Below are the code and all the weights of a small trained network. Each question names an input and a class and asks about switching units off, where a switched-off unit gives its printed mean instead of its output.

import numpy as np


def w(rows, s, z=0):
    codes = np.array(rows[::2]) - 128.0
    scale = np.full(codes.shape[1], s)
    scale[-1] = z or s
    return codes * scale


def norm(h):
    return h / np.sqrt((h * h).mean(-1, keepdims=True) + 1e-5)


def f(y):
    return y / 2 * (1 + np.tanh(0.7978845608 * (y + 0.044715 * y**3)))


def log_softmax(a):
    a = a - a.max(-1, keepdims=True)
    return a - np.log(np.exp(a).sum(-1, keepdims=True))


def net(x, mask):
    res = np.array(x, float).reshape(1, 5) / 4 @ E
    u = 0
    for l in range(3):
        y = f(norm(res) @ A[l][:, :-1].T + A[l][:, -1])
        res = res + np.where(mask[u : u + 12], y, B[l][:, -1]) @ B[l][:, :-1]
        u += 12
    return log_softmax(norm(res)[-1] @ U[:, :-1].T + U[:, -1])


A, B = {}, {}
E = w([
[172,147,212,127,210],'x0',
[141,144,126,230,117],'x1',
[249,133,94,112,102],'x2',
[138,12,112,138,154],'x3',
[125,129,127,130,128],'x4',
],0.0012)
A[0] = w([
[150,132,137,230,106,49],'L0N0',
[142,68,135,143,135,192],'L0N1',
[144,129,157,219,90,48],'L0N2',
[155,79,124,158,163,149],'L0N3',
[123,121,145,42,105,6],'L0N4',
[107,121,151,127,121,94],'L0N5',
[139,113,153,204,103,174],'L0N6',
[169,141,96,110,116,207],'L0N7',
[144,132,143,254,102,67],'L0N8',
[126,201,117,139,137,146],'L0N9',
[137,187,114,131,127,213],'L0N10',
[114,108,115,4,153,163],'L0N11',
],0.0045,0.0015)
B[0] = w([
[105,131,93,25,195,133],'L0N0',
[93,142,171,74,76,194],'L0N1',
[117,151,97,30,203,123],'L0N2',
[115,99,172,99,75,169],'L0N3',
[145,128,72,72,240,119],'L0N4',
[153,135,102,154,119,114],'L0N5',
[92,149,99,73,131,173],'L0N6',
[76,126,137,116,131,207],'L0N7',
[117,149,74,4,175,163],'L0N8',
[129,111,180,81,70,165],'L0N9',
[86,83,164,85,95,197],'L0N10',
[82,183,72,42,160,252],'L0N11',
],0.0031,0.0014)
A[1] = w([
[181,191,175,212,214,44],'L1N0',
[145,12,92,151,200,151],'L1N1',
[165,125,166,126,246,80],'L1N2',
[74,116,168,85,120,197],'L1N3',
[127,218,131,144,139,18],'L1N4',
[153,204,132,147,109,70],'L1N5',
[160,133,112,86,66,196],'L1N6',
[32,149,144,199,161,2],'L1N7',
[252,141,90,124,95,112],'L1N8',
[175,135,211,119,181,119],'L1N9',
[85,154,112,92,185,161],'L1N10',
[92,161,145,186,165,72],'L1N11',
],0.0043,0.0012)
B[1] = w([
[129,170,95,139,111,86],'L1N0',
[90,248,180,45,48,143],'L1N1',
[62,178,71,153,106,128],'L1N2',
[221,82,128,143,117,252],'L1N3',
[100,99,142,58,74,109],'L1N4',
[91,65,144,84,108,111],'L1N5',
[99,90,141,197,155,221],'L1N6',
[110,43,152,114,215,136],'L1N7',
[4,34,162,97,241,138],'L1N8',
[114,121,72,181,118,153],'L1N9',
[195,112,78,107,139,206],'L1N10',
[113,104,108,71,145,101],'L1N11',
],0.0035,0.0019)
A[2] = w([
[110,136,110,115,140,88],'L2N0',
[137,80,201,252,82,79],'L2N1',
[158,59,134,87,92,200],'L2N2',
[123,127,67,73,131,90],'L2N3',
[154,187,184,127,181,123],'L2N4',
[160,158,227,87,7,2],'L2N5',
[134,132,157,144,171,147],'L2N6',
[187,125,118,169,145,203],'L2N7',
[161,206,170,146,147,122],'L2N8',
[126,43,182,152,194,70],'L2N9',
[132,160,37,250,86,169],'L2N10',
[106,143,153,124,76,139],'L2N11',
],0.0037,0.0012)
B[2] = w([
[133,147,127,100,122,120],'L2N0',
[188,204,63,56,177,173],'L2N1',
[119,214,139,245,168,250],'L2N2',
[127,198,110,126,184,180],'L2N3',
[58,153,67,164,93,111],'L2N4',
[126,141,221,134,66,164],'L2N5',
[102,63,103,151,36,122],'L2N6',
[194,101,140,176,102,143],'L2N7',
[95,85,83,180,116,102],'L2N8',
[134,41,153,179,158,169],'L2N9',
[90,150,80,255,134,140],'L2N10',
[134,93,157,159,146,140],'L2N11',
],0.0027,0.0018)
U = w([
[122,186,70,17,176,135],'0',
[87,19,176,136,193,139],'1',
[122,169,255,112,27,123],'2',
[184,144,124,172,149,195],'3',
[76,158,36,244,96,102],'4',
[200,114,110,142,105,1],'5',
],0.0086,0.0083)

Each question gives the input, the list of numbers given to net, and the class t.
The units are the neurons (one row each of A and B). Each row of codes is followed by its name. A weight is (code - 128) times the scale printed after its matrix; where a second scale follows, it is the last column's (A, B and U).
mask holds one flag per neuron, layer by layer. A switched-off neuron (its flag False) gives its mean, the last column of its row in B, instead of its output. The means were averaged over made-up inputs and are rounded, as every weight is.
A unit's drop is (log p(t) with every unit on - log p(t) with that unit switched off) / (log p(t) with every unit on - log p(t) with every unit switched off).
The circuit of an input: a set's keep is (log p(t) with only the set's units on - log p(t) with every unit switched off) / (log p(t) with every unit on - log p(t) with every unit switched off). Starting from the 12 units with the biggest drops (on a tie, the unit counted first), units are removed one at a time, each time the one whose removal leaves the highest keep (on an exact tie, the one counted first), for as long as the keep stays at least 0.8.
units of the circuit, in order: the units of the circuit, biggest drop first
most important unit: the unit with the biggest drop
k most important neurons: the k neurons with the biggest drops, biggest first
k most important neurons of layer l: the k neurons of layer l with the biggest drops, biggest first
input [6,5,-2,-2,-4], class 4: units of the circuit, in order	(L1N9; L1N2)
input [6,0,-1,-5,5], class 4: units of the circuit, in order	(L2N8; L2N4)
input [6,3,4,6,-1], class 2: 2 most important neurons	(L1N1; L0N3)
input [5,-7,-7,4,2], class 0: most important unit	L0N11
input [7,-3,-1,-5,-4], class 4: 4 most important neurons	(L1N9; L0N1; L1N1; L1N2)
input [6,3,2,-5,0], class 4: 3 most important neurons of layer 1	(L1N9; L1N1; L1N0)
input [-6,7,-6,-3,2], class 0: units of the circuit, in order	(L0N8; L0N2; L0N0)
input [1,5,7,2,3], class 1: 4 most important neurons	(L1N8; L0N11; L0N4; L1N6)
input [-6,5,6,-1,5], class 1: 3 most important neurons	(L1N8; L0N11; L1N6)
input [6,-4,-2,-8,-3], class 2: 2 most important neurons	(L1N4; L0N9)
input [5,-6,5,-8,-5], class 2: 3 most important neurons	(L0N9; L0N8; L0N10)
input [2,7,5,3,-3], class 0: units of the circuit, in order	(L0N0; L0N8)
input [-3,6,7,-6,-4], class 1: 4 most important neurons	(L1N8; L0N11; L1N6; L1N1)
input [-1,5,-3,-7,1], class 2: 2 most important neurons	(L0N9; L0N11)
input [-7,0,-7,2,-8], class 3: 3 most important neurons	(L1N8; L1N7; L1N2)
input [-7,-2,-2,-7,2], class 2: most important unit	L1N9
input [4,3,-1,-2,2], class 4: 2 most important neurons	(L0N11; L1N9)
input [-3,-2,-7,8,1], class 2: 2 most important neurons	(L1N1; L1N8)
input [-6,8,-3,-3,6], class 0: 3 most important neurons	(L0N8; L0N2; L0N0)
input [2,-7,8,-1,-3], class 1: 4 most important neurons of layer 0	(L0N8; L0N0; L0N2; L0N6)
input [-4,-6,8,-3,-7], class 1: 2 most important neurons	(L1N8; L0N8)
input [-5,2,5,-6,-3], class 2: 2 most important neurons of layer 2	(L2N5; L2N1)
input [2,-4,6,-8,-4], class 2: most important unit	L1N7
input [3,-2,4,-7,-4], class 2: 3 most important neurons	(L1N7; L2N5; L1N4)
input [-5,2,-6,7,-5], class 2: 2 most important neurons of layer 0	(L0N11; L0N7)
input [6,-3,-5,-2,4], class 4: 3 most important neurons of layer 0	(L0N7; L0N1; L0N6)
input [3,-4,8,7,-7], class 1: 2 most important neurons	(L1N8; L0N10)
input [8,1,-6,2,-5], class 4: most important unit	L1N2
input [-7,8,-7,8,6], class 0: 3 most important neurons of layer 1	(L1N1; L1N6; L1N9)
input [7,8,-2,8,-5], class 0: 3 most important neurons of layer 1	(L1N1; L1N2; L1N6)
